Below are the code and all the weights of a small trained network. Each question names an input and a target symbol and asks about switching units off, where a switched-off unit gives its printed mean instead of its output.

import numpy as np


def w(rows, s, z=0):
    codes = np.array(rows[::2]) - 128.0
    scale = np.full(codes.shape[1], s)
    scale[-1] = z or s
    return codes * scale


def f(y):
    return y / 2 * (1 + np.tanh(0.7978845608 * (y + 0.044715 * y**3)))


def softmax(a):
    e = np.exp(a - a.max(-1, keepdims=True))
    return e / e.sum(-1, keepdims=True)


def log_softmax(a):
    a = a - a.max(-1, keepdims=True)
    return a - np.log(np.exp(a).sum(-1, keepdims=True))


def net(x, mask):
    ids = ['ΓΔΛαβεηθμξπστφψω'.index(c) for c in x.split()]
    T = len(ids)
    res = E[ids] + P[:T]
    r = res
    for j in range(3):
        rows = slice(4 * j, 4 * j + 4)
        q, k, v = (r @ M[0][rows].T for M in (Q, K, V))
        z = softmax(np.where(np.tri(T) > 0, q @ k.T / 4**0.5, -1e9)) @ v
        o = O[0][rows]
        res = res + np.where(mask[j], z, o[:, -1]) @ o[:, :-1]
    y = f(res @ A[0][:, :-1].T + A[0][:, -1])
    res = res + np.where(mask[3:15], y, B[0][:, -1]) @ B[0][:, :-1]
    return log_softmax(res[-1] @ U[:, :-1].T + U[:, -1])


Q, K, V, O, A, B = {}, {}, {}, {}, {}, {}
E = w([
[138,163,91,57,130,127,122,109,141],'Γ',
[155,129,146,97,130,112,136,169,135],'Δ',
[100,197,139,181,94,107,143,118,116],'Λ',
[156,138,118,110,83,4,65,124,169],'α',
[123,149,79,92,139,138,142,139,163],'β',
[163,123,118,109,132,123,166,128,145],'ε',
[142,125,120,85,141,136,139,141,136],'η',
[135,154,74,109,119,150,139,149,166],'θ',
[188,123,149,120,112,104,169,132,139],'μ',
[131,184,153,127,131,115,137,83,113],'ξ',
[142,142,120,109,112,141,140,172,151],'π',
[157,169,100,103,85,145,138,164,141],'σ',
[137,163,89,107,107,132,160,147,155],'τ',
[187,133,92,122,126,142,166,105,158],'φ',
[134,114,116,95,148,126,144,150,145],'ψ',
[138,142,166,101,94,117,148,190,134],'ω',
],0.028)
P = w([
[154,88,159,164,234,124,124,138,70],'0',
[106,217,123,152,149,129,155,163,121],'1',
[108,173,133,111,141,132,158,148,99],'2',
[159,159,132,147,121,145,133,130,122],'3',
[155,134,142,97,124,126,129,137,105],'4',
[148,122,121,124,108,125,152,144,128],'5',
[133,149,134,66,112,139,101,157,134],'6',
[124,102,87,128,99,135,153,155,155],'7',
[171,143,145,64,119,93,115,132,157],'8',
[140,92,60,115,101,109,144,136,186],'9',
[124,163,113,81,127,101,112,119,226],'10',
[147,104,107,86,111,74,158,117,187],'11',
[132,118,108,103,144,59,134,95,248],'12',
],0.013)
Q[0] = w([
[149,122,134,54,64,131,213,177,152],'h0',
[108,68,165,193,47,147,17,76,122],'h0',
[127,126,179,212,112,127,70,66,58],'h0',
[107,134,166,100,139,102,58,88,65],'h0',
[130,115,171,251,172,153,144,150,122],'h1',
[176,91,93,100,55,119,209,184,110],'h1',
[95,97,142,132,80,164,153,198,92],'h1',
[177,155,109,163,197,84,108,162,68],'h1',
[91,210,141,131,124,88,197,171,136],'h2',
[134,217,224,87,172,152,110,118,98],'h2',
[117,192,255,189,118,185,70,88,169],'h2',
[221,208,95,99,24,24,127,154,232],'h2',
],0.0071)
K[0] = w([
[98,122,78,171,42,100,106,80,133],'h0',
[202,97,150,104,124,210,164,100,109],'h0',
[164,88,128,161,160,178,195,137,46],'h0',
[163,78,152,155,167,161,179,92,94],'h0',
[129,175,127,154,148,118,157,169,137],'h1',
[147,113,63,119,123,117,150,135,129],'h1',
[100,90,151,144,96,131,123,161,89],'h1',
[161,102,138,96,130,200,135,114,80],'h1',
[156,65,175,154,159,94,101,139,161],'h2',
[144,123,143,5,145,113,72,121,109],'h2',
[140,254,106,152,178,93,120,110,96],'h2',
[138,140,142,91,76,129,127,152,208],'h2',
],0.0084)
V[0] = w([
[129,114,149,131,110,87,135,130,104],'h0',
[105,121,116,139,153,151,129,165,91],'h0',
[124,105,113,139,131,115,146,93,97],'h0',
[103,77,126,125,133,81,64,138,140],'h0',
[132,141,144,75,131,78,61,93,122],'h1',
[80,109,176,153,62,40,91,142,122],'h1',
[157,119,12,128,91,113,102,119,160],'h1',
[127,101,168,132,135,136,154,71,100],'h1',
[75,136,126,112,140,159,154,174,108],'h2',
[92,155,44,128,132,154,132,84,136],'h2',
[169,115,148,103,122,185,211,120,134],'h2',
[153,133,92,140,167,142,58,87,116],'h2',
],0.011)
O[0] = w([
[104,183,104,163,128,149,114,132,149,198],'h0',
[152,152,187,109,131,132,143,152,141,1],'h0',
[94,152,124,151,142,144,192,80,160,70],'h0',
[111,128,90,147,96,165,76,108,90,227],'h0',
[255,116,100,174,124,143,162,168,161,211],'h1',
[206,114,150,151,83,92,137,79,128,132],'h1',
[148,117,108,145,169,51,121,173,84,250],'h1',
[118,76,114,105,86,182,124,149,160,20],'h1',
[177,152,226,145,129,121,103,118,110,48],'h2',
[78,99,182,154,99,65,157,168,111,52],'h2',
[123,187,159,105,112,109,156,148,156,101],'h2',
[135,98,107,143,109,90,151,128,86,64],'h2',
],0.0095,0.0073)
A[0] = w([
[150,72,84,157,121,151,128,144,139,225],'n0',
[159,111,149,161,207,136,102,114,146,251],'n1',
[45,153,96,126,113,179,100,91,103,116],'n2',
[86,114,126,118,124,95,206,128,102,118],'n3',
[143,194,86,104,83,141,69,40,195,184],'n4',
[108,13,177,156,95,152,165,76,100,147],'n5',
[177,135,111,186,137,96,109,177,49,145],'n6',
[121,183,164,205,121,107,156,75,115,206],'n7',
[165,138,130,115,139,83,88,86,159,171],'n8',
[158,127,149,170,160,162,160,143,119,227],'n9',
[132,119,88,71,121,83,126,145,45,198],'n10',
[144,167,91,163,141,139,72,148,167,168],'n11',
],0.011,0.0028)
B[0] = w([
[151,131,97,26,197,136,134,124,147,215],'n0',
[93,190,99,92,130,148,144,149,67,149],'n1',
[179,66,69,157,55,145,33,22,100,141],'n2',
[196,99,121,137,124,110,92,135,113,136],'n3',
[132,68,145,135,128,112,144,185,100,251],'n4',
[50,152,152,71,165,95,140,244,105,128],'n5',
[108,172,172,122,159,175,146,75,146,242],'n6',
[159,115,106,58,197,154,167,185,154,134],'n7',
[121,152,148,198,89,120,106,147,133,202],'n8',
[2,173,37,29,148,73,113,165,55,134],'n9',
[89,132,148,163,127,180,159,119,188,219],'n10',
[106,126,193,101,109,124,186,108,92,247],'n11',
],0.0077,0.017)
U = w([
[96,180,135,55,197,144,195,205,134,211],'Γ',
[170,131,162,122,139,135,161,179,240,248],'Δ',
[175,141,125,105,115,102,142,158,182,7],'Λ',
[167,136,111,95,153,132,91,64,143,94],'α',
[75,164,147,145,128,128,108,117,140,35],'β',
[86,115,101,118,88,102,103,152,120,129],'ε',
[106,91,139,120,123,118,132,161,121,28],'η',
[30,153,192,152,114,131,144,73,140,154],'θ',
[121,65,99,133,68,116,143,193,125,163],'μ',
[130,54,141,113,117,136,142,182,147,3],'ξ',
[92,142,160,135,97,107,133,124,103,78],'π',
[79,188,141,182,102,135,117,124,131,100],'σ',
[55,154,156,166,111,121,140,114,118,127],'τ',
[52,159,87,138,108,127,85,149,159,38],'φ',
[94,108,166,88,108,105,132,106,128,40],'ψ',
[170,129,138,162,118,82,83,196,2,145],'ω',
],0.0064,0.0026)

Each question gives the input, a string of symbols that net reads in full, and the target symbol t.
The units are the heads (4 rows each of Q, K, V and O) and the neurons (one row each of A and B). Each row of codes is followed by its name. A weight is (code - 128) times the scale printed after its matrix; where a second scale follows, it is the last column's (O, A, B and U).
mask holds one flag per unit, heads first, then neurons. A switched-off unit (its flag False) gives its mean, the last column of its rows in O or B, instead of its output. The means were averaged over made-up inputs and are rounded, as every weight is.
A unit's drop is (log p(t) with every unit on - log p(t) with that unit switched off) / (log p(t) with every unit on - log p(t) with every unit switched off).
The circuit of an input: a set's keep is (log p(t) with only the set's units on - log p(t) with every unit switched off) / (log p(t) with every unit on - log p(t) with every unit switched off). Starting from the 12 units with the biggest drops (on a tie, the unit counted first), units are removed one at a time, each time the one whose removal leaves the highest keep (on an exact tie, the one counted first), for as long as the keep stays at least 0.8.
circuit, biggest first: the units of the circuit, biggest drop first
most important unit: the unit with the biggest drop
top k neurons: the k neurons with the biggest drops, biggest first
which heads matter: for each layer, one digit per head in row order, 1 if its drop is at least 0.15 and else 0, layers parted by /
input μ τ Λ φ, target Γ: most important unit => h0
input α Δ τ, target α: top 2 neurons => [n2 n0]
input π φ ω α α α σ Δ π μ Λ, target Γ: which heads matter => 110
input ξ ω σ α α, target Δ: circuit, biggest first => [h1 h0]
input σ μ μ τ α μ α α μ, target α: circuit, biggest first => [h2 n0 h0]
input α η ω, target α: circuit, biggest first => [h2 h0 n2 n0]
input α ω Λ, target α: which heads matter => 001
input α σ μ, target α: circuit, biggest first => [h2 h0 n2 n0]
input π β τ μ, target Γ: which heads matter => 101
input α ε ε, target α: top 2 neurons => [n2 n0]
input α α α, target α: top 2 neurons => [n6 n0]
input α π α, target Δ: circuit, biggest first => [h1 n6]
input Δ ω ω α, target ω: which heads matter => 011
input ξ Δ μ τ π ψ ε τ θ ε θ θ Λ, target Γ: circuit, biggest first => [n7]
input α Γ ω, target α: which heads matter => 101
input θ η ε ξ, target Γ: which heads matter => 101
input α Δ τ Δ ω μ ω, target ω: which heads matter => 111
input α σ φ, target α: top 3 neurons => [n2 n8 n0]
input Γ Γ α ξ, target Γ: top 2 neurons => [n7 n9]
input ξ π τ ψ α ξ ε Λ α α ε, target α: top 2 neurons => [n0 n6]
input Δ θ σ Δ Γ α Λ ω ω Δ β, target ω: top 2 neurons => [n4 n10]
input α ε φ, target α: most important unit => n2
input η Δ Γ φ, target Γ: top 3 neurons => [n9 n8 n2]
